Below is a small trained network, with its code and all its weights. Each question gives an input and a target symbol and asks what happens when units are switched off, that is, made to give their printed mean instead of their output.

import numpy as np


def w(rows, s, z=0):
    codes = np.array(rows[::2]) - 128.0
    scale = np.full(codes.shape[1], s)
    scale[-1] = z or s
    return codes * scale


def f(y):
    return np.maximum(y, 0)


def softmax(a):
    e = np.exp(a - a.max(-1, keepdims=True))
    return e / e.sum(-1, keepdims=True)


def log_softmax(a):
    a = a - a.max(-1, keepdims=True)
    return a - np.log(np.exp(a).sum(-1, keepdims=True))


def net(x, mask):
    ids = ['αβγδεζθλμξπστφω'.index(c) for c in x.split()]
    T = len(ids)
    res = E[ids] + P[:T]
    u = 0
    for l in range(2):
        r = res
        for j in range(3):
            rows = slice(3 * j, 3 * j + 3)
            q, k, v = (r @ M[l][rows].T for M in (Q, K, V))
            z = softmax(np.where(np.tri(T) > 0, q @ k.T / 3**0.5, -1e9)) @ v
            o = O[l][rows]
            res = res + np.where(mask[u + j], z, o[:, -1]) @ o[:, :-1]
        u += 3
        y = f(res @ A[l][:, :-1].T + A[l][:, -1])
        res = res + np.where(mask[u : u + 16], y, B[l][:, -1]) @ B[l][:, :-1]
        u += 16
    return log_softmax(res[-1] @ U[:, :-1].T + U[:, -1])


Q, K, V, O, A, B = {}, {}, {}, {}, {}, {}
E = w([
[109,83,201,150,231],'α',
[69,84,122,142,60],'β',
[82,96,145,157,77],'γ',
[116,114,190,44,105],'δ',
[123,59,138,94,173],'ε',
[183,55,78,53,125],'ζ',
[118,174,197,178,47],'θ',
[89,122,222,101,177],'λ',
[94,104,169,241,131],'μ',
[133,60,105,54,128],'ξ',
[84,104,157,85,177],'π',
[114,64,82,184,30],'σ',
[254,124,122,174,23],'τ',
[46,231,114,171,127],'φ',
[130,209,186,44,164],'ω',
],0.01)
P = w([
[30,44,109,72,186],'0',
[197,114,249,171,46],'1',
[237,105,217,157,60],'2',
[237,123,159,168,119],'3',
[245,137,130,184,168],'4',
[252,136,72,191,207],'5',
],0.0046)
Q[0] = w([
[121,178,137,186,66],'0.h1',
[116,156,137,219,143],'0.h1',
[122,128,150,222,168],'0.h1',
[144,191,60,78,122],'0.h2',
[171,124,83,12,211],'0.h2',
[147,51,185,103,209],'0.h2',
[156,136,121,91,224],'0.h3',
[129,115,131,74,254],'0.h3',
[88,157,140,89,183],'0.h3',
],0.011)
K[0] = w([
[228,212,152,106,83],'0.h1',
[219,206,183,136,194],'0.h1',
[191,162,130,140,234],'0.h1',
[185,180,222,94,176],'0.h2',
[87,124,210,30,152],'0.h2',
[9,80,78,18,90],'0.h2',
[138,144,254,93,231],'0.h3',
[96,153,226,51,233],'0.h3',
[93,108,205,109,139],'0.h3',
],0.0092)
V[0] = w([
[36,77,56,111,144],'0.h1',
[148,145,136,101,90],'0.h1',
[114,126,128,221,106],'0.h1',
[206,159,96,198,122],'0.h2',
[96,157,3,88,52],'0.h2',
[100,184,226,177,159],'0.h2',
[122,118,206,43,118],'0.h3',
[135,184,106,160,185],'0.h3',
[155,157,221,72,132],'0.h3',
],0.006)
O[0] = w([
[122,123,130,92,250,139],'0.h1',
[163,131,115,187,104,115],'0.h1',
[151,176,162,72,96,201],'0.h1',
[127,135,119,217,65,118],'0.h2',
[184,71,142,1,14,129],'0.h2',
[170,133,191,185,197,49],'0.h2',
[180,206,130,75,175,124],'0.h3',
[109,67,171,63,141,6],'0.h3',
[181,168,192,52,147,85],'0.h3',
],0.0053,0.0022)
A[0] = w([
[124,62,128,75,148,127],'0.n1',
[156,109,84,197,172,149],'0.n2',
[220,23,56,186,101,167],'0.n3',
[18,181,96,145,139,183],'0.n4',
[2,115,145,117,180,78],'0.n5',
[223,136,142,67,73,253],'0.n6',
[232,130,102,111,87,107],'0.n7',
[80,119,135,109,213,36],'0.n8',
[157,157,187,109,97,90],'0.n9',
[86,106,248,165,97,162],'0.n10',
[95,130,142,191,169,69],'0.n11',
[124,166,206,158,65,99],'0.n12',
[186,121,154,23,235,238],'0.n13',
[192,61,191,134,149,177],'0.n14',
[210,52,122,142,80,170],'0.n15',
[115,107,37,11,113,148],'0.n16',
],0.007,0.0052)
B[0] = w([
[87,98,95,1,112,160],'0.n1',
[166,97,200,195,95,169],'0.n2',
[102,190,152,172,78,253],'0.n3',
[226,172,134,155,214,153],'0.n4',
[142,116,49,152,240,141],'0.n5',
[61,128,186,240,180,245],'0.n6',
[70,131,175,73,180,164],'0.n7',
[39,184,57,100,241,139],'0.n8',
[183,75,111,117,128,138],'0.n9',
[56,92,27,178,120,191],'0.n10',
[77,97,117,228,138,138],'0.n11',
[83,98,59,84,207,162],'0.n12',
[69,123,197,12,66,242],'0.n13',
[46,153,140,103,92,201],'0.n14',
[72,179,116,182,130,231],'0.n15',
[129,43,175,108,150,169],'0.n16',
],0.0071,0.0069)
Q[1] = w([
[187,86,85,106,113],'1.h1',
[183,165,47,180,115],'1.h1',
[139,148,63,194,98],'1.h1',
[62,101,220,63,168],'1.h2',
[166,80,166,86,175],'1.h2',
[115,156,66,254,37],'1.h2',
[130,178,62,149,140],'1.h3',
[125,182,118,192,106],'1.h3',
[147,160,69,141,125],'1.h3',
],0.013)
K[1] = w([
[48,88,165,174,67],'1.h1',
[192,180,223,142,70],'1.h1',
[214,237,196,170,94],'1.h1',
[8,132,86,134,221],'1.h2',
[65,35,66,76,138],'1.h2',
[233,254,137,195,39],'1.h2',
[233,209,142,165,121],'1.h3',
[220,211,186,117,122],'1.h3',
[224,199,133,202,79],'1.h3',
],0.0083)
V[1] = w([
[153,10,139,104,126],'1.h1',
[104,173,228,137,151],'1.h1',
[124,254,61,101,149],'1.h1',
[93,136,1,171,197],'1.h2',
[159,174,137,99,216],'1.h2',
[156,164,142,164,207],'1.h2',
[107,37,83,195,108],'1.h3',
[146,94,51,65,173],'1.h3',
[126,94,230,188,65],'1.h3',
],0.0092)
O[1] = w([
[222,51,150,58,191,110],'1.h1',
[89,146,162,237,203,185],'1.h1',
[31,249,2,145,106,55],'1.h1',
[172,244,178,157,235,175],'1.h2',
[55,162,149,35,224,2],'1.h2',
[53,244,239,95,203,74],'1.h2',
[231,149,195,80,9,194],'1.h3',
[162,112,64,92,246,40],'1.h3',
[102,82,235,116,2,217],'1.h3',
],0.0071,0.0066)
A[1] = w([
[89,198,75,104,107,97],'1.n1',
[167,175,172,201,124,190],'1.n2',
[138,208,98,161,185,17],'1.n3',
[183,135,94,115,201,26],'1.n4',
[171,124,129,109,178,142],'1.n5',
[232,62,57,98,147,16],'1.n6',
[204,201,177,169,115,87],'1.n7',
[158,95,115,184,109,136],'1.n8',
[193,107,127,135,68,118],'1.n9',
[55,195,139,114,140,59],'1.n10',
[72,172,73,198,134,177],'1.n11',
[254,76,170,73,122,131],'1.n12',
[124,212,201,53,121,2],'1.n13',
[196,111,95,86,83,22],'1.n14',
[201,98,136,139,76,92],'1.n15',
[141,130,98,126,90,107],'1.n16',
],0.0079,0.008)
B[1] = w([
[149,94,82,57,69,148],'1.n1',
[157,116,126,65,179,252],'1.n2',
[192,83,192,185,58,177],'1.n3',
[171,94,168,184,63,166],'1.n4',
[175,174,146,131,109,164],'1.n5',
[153,180,183,251,94,169],'1.n6',
[120,41,81,96,149,203],'1.n7',
[160,148,132,132,200,210],'1.n8',
[99,74,80,157,198,232],'1.n9',
[132,142,47,112,79,176],'1.n10',
[157,186,100,86,107,214],'1.n11',
[130,173,63,68,59,206],'1.n12',
[1,65,77,238,126,152],'1.n13',
[15,143,197,237,222,152],'1.n14',
[98,94,77,137,200,226],'1.n15',
[192,120,137,118,92,159],'1.n16',
],0.0077,0.019)
U = w([
[182,142,164,19,101,148],'α',
[238,129,200,121,33,60],'β',
[188,133,103,55,189,118],'γ',
[108,76,116,38,58,119],'δ',
[51,123,192,174,192,99],'ε',
[100,96,146,82,222,126],'ζ',
[112,165,196,68,149,244],'θ',
[52,153,124,144,108,108],'λ',
[160,113,253,142,214,114],'μ',
[108,125,243,135,127,176],'ξ',
[94,135,88,85,189,131],'π',
[139,56,55,196,155,53],'σ',
[87,143,242,197,7,106],'τ',
[155,175,43,87,35,115],'φ',
[102,194,152,230,143,93],'ω',
],0.0069,0.011)

Each question gives the input, a string of symbols that net reads in full, and the target symbol t.
The units are the heads (3 rows each of Q, K, V and O) and the neurons (one row each of A and B). Each row of codes is followed by its name. A weight is (code - 128) times the scale printed after its matrix; where a second scale follows, it is the last column's (O, A, B and U).
mask holds one flag per unit, layer by layer, with each layer's heads first. A switched-off unit (its flag False) gives its mean, the last column of its rows in O or B, instead of its output. The means were averaged over made-up inputs and are rounded, as every weight is.
A unit's drop is (log p(t) with every unit on - log p(t) with that unit switched off) / (log p(t) with every unit on - log p(t) with every unit switched off).
The circuit of an input: a set's keep is (log p(t) with only the set's units on - log p(t) with every unit switched off) / (log p(t) with every unit on - log p(t) with every unit switched off). Starting from the 12 units with the biggest drops (on a tie, the unit counted first), units are removed one at a time, each time the one whose removal leaves the highest keep (on an exact tie, the one counted first), for as long as the keep stays at least 0.8.
circuit, biggest first: the units of the circuit, biggest drop first
unit that matters most: the unit with the biggest drop
k most important neurons: the k neurons with the biggest drops, biggest first
k most important neurons of layer l: the k neurons of layer l with the biggest drops, biggest first
input ζ σ μ φ ω, target σ: 3 most important neurons of layer 0 -> 0.n13, 0.n1, 0.n16
input λ α θ τ, target τ: circuit, biggest first -> 1.h3
input ζ β σ, target σ: circuit, biggest first -> 1.h2, 1.n9
input α δ σ α ω, target ω: 2 most important neurons of layer 0 -> 0.n8, 0.n5
input α σ φ ξ σ, target φ: circuit, biggest first -> 1.h1, 0.n4, 1.n11, 0.n13
input φ σ μ, target φ: circuit, biggest first -> 0.n4, 1.h1, 1.n11, 0.n6
input θ ε θ π, target τ: circuit, biggest first -> 1.n15, 1.h3
input φ α ξ ε, target λ: 2 most important neurons -> 0.n5, 1.n13
input ε φ α, target μ: 2 most important neurons -> 0.n3, 0.n16
input σ λ σ σ σ β, target σ: 2 most important neurons -> 1.n9, 1.n15
input δ τ σ, target τ: 2 most important neurons -> 0.n6, 0.n3
input ξ ζ β μ ζ α, target β: 4 most important neurons -> 1.n6, 0.n16, 1.n12, 1.n4
input ζ ξ ζ ξ, target σ: 2 most important neurons of layer 1 -> 1.n6, 1.n12
input ε θ μ α ξ, target μ: unit that matters most -> 1.h3
input ξ θ ζ, target β: 3 most important neurons -> 0.n16, 1.n6, 1.n12
input ε ω μ τ, target ω: 3 most important neurons -> 0.n7, 0.n6, 0.n12
input φ β σ σ γ, target σ: 2 most important neurons of layer 0 -> 0.n3, 0.n13
input λ ξ ω δ ξ, target φ: 2 most important neurons of layer 0 -> 0.n8, 0.n5
input α ζ ξ α σ ζ, target ω: 2 most important neurons -> 0.n8, 1.n13
input ξ α γ θ ζ ε, target β: unit that matters most -> 1.h1
input θ ξ α σ θ, target σ: 3 most important neurons -> 0.n3, 0.n12, 0.n10
input σ β τ, target τ: 2 most important neurons -> 0.n3, 0.n6
input σ γ λ ω, target δ: 2 most important neurons -> 0.n13, 1.n12
input δ σ α, target ζ: 2 most important neurons of layer 0 -> 0.n13, 0.n3
input μ ξ α, target ε: 2 most important neurons -> 1.n13, 0.n4
input φ β σ ξ ζ, target λ: 2 most important neurons of layer 0 -> 0.n4, 0.n5
input α φ λ φ σ, target φ: 3 most important neurons -> 1.n11, 0.n4, 0.n16
input β μ ζ ξ, target α: unit that matters most -> 0.h2
